Here is a tiny trained network, its code and every weight. The questions are about switching its units off for an input and a class, where a switched-off unit gives its printed mean instead of its output.

import numpy as np


def w(rows, s, z=0):
    codes = np.array(rows[::2]) - 128.0
    scale = np.full(codes.shape[1], s)
    scale[-1] = z or s
    return codes * scale


def f(y):
    return y / 2 * (1 + np.tanh(0.7978845608 * (y + 0.044715 * y**3)))


def log_softmax(a):
    a = a - a.max(-1, keepdims=True)
    return a - np.log(np.exp(a).sum(-1, keepdims=True))


def net(x, mask):
    res = np.array(x, float).reshape(1, 3) / 4 @ E
    y = f(res @ A[0][:, :-1].T + A[0][:, -1])
    res = res + np.where(mask, y, B[0][:, -1]) @ B[0][:, :-1]
    return log_softmax(res[-1] @ U[:, :-1].T + U[:, -1])


A, B = {}, {}
E = w([
[146,126,67,155,126,57,131,85],'x0',
[170,250,149,163,111,153,107,74],'x1',
[141,110,182,62,53,134,152,179],'x2',
],0.019)
A[0] = w([
[145,111,43,152,169,55,162,5,198],'neuron 0',
[189,240,158,130,111,189,83,79,243],'neuron 1',
[132,135,99,185,102,115,56,116,31],'neuron 2',
[85,108,45,220,164,147,80,79,255],'neuron 3',
[127,64,99,36,81,137,234,164,160],'neuron 4',
[43,42,71,57,63,113,178,227,218],'neuron 5',
[116,200,157,213,156,85,56,73,64],'neuron 6',
],0.012,0.0051)
B[0] = w([
[236,190,122,178,186,28,67,115,211],'neuron 0',
[77,211,158,103,3,216,152,123,224],'neuron 1',
[124,190,17,87,77,35,178,139,150],'neuron 2',
[142,100,95,213,215,103,62,176,212],'neuron 3',
[94,148,121,83,26,45,215,150,217],'neuron 4',
[215,93,213,24,221,84,228,201,251],'neuron 5',
[52,162,95,140,40,100,185,84,196],'neuron 6',
],0.012,0.029)
U = w([
[184,174,45,213,145,56,54,65,255],'0',
[78,56,89,139,227,166,84,188,53],'1',
[26,167,177,159,159,251,39,206,74],'2',
[76,251,194,119,24,214,88,134,251],'3',
[140,51,104,23,96,76,199,226,90],'4',
],0.014,0.0056)

Each question gives the input, the list of numbers given to net, and the class t.
The units are the neurons (one row each of A and B). Each row of codes is followed by its name. A weight is (code - 128) times the scale printed after its matrix; where a second scale follows, it is the last column's (A, B and U).
mask holds one flag per neuron, in row order. A switched-off neuron (its flag False) gives its mean, the last column of its row in B, instead of its output. The means were averaged over made-up inputs and are rounded, as every weight is.
A unit's drop is (log p(t) with every unit on - log p(t) with that unit switched off) / (log p(t) with every unit on - log p(t) with every unit switched off).
k most important neurons: the k neurons with the biggest drops, biggest first
drop of u: that unit's drop, to one decimal
input [7,7,1], class 3: most important neuron	(neuron 1)
input [-7,-3,-8], class 1: 2 most important neurons	(neuron 1; neuron 0)
input [-2,1,0], class 3: 2 most important neurons	(neuron 5; neuron 3)
input [-7,2,-8], class 3: 2 most important neurons	(neuron 1; neuron 6)
input [-3,-1,-2], class 1: 2 most important neurons	(neuron 1; neuron 4)
input [8,0,4], class 0: 2 most important neurons	(neuron 0; neuron 5)
input [-5,2,-8], class 0: 2 most important neurons	(neuron 3; neuron 4)
input [-4,-4,-7], class 1: drop of neuron 4	0.1
input [4,-3,-6], class 0: drop of neuron 4	0.0
input [-2,-3,-3], class 1: drop of neuron 6	0.1
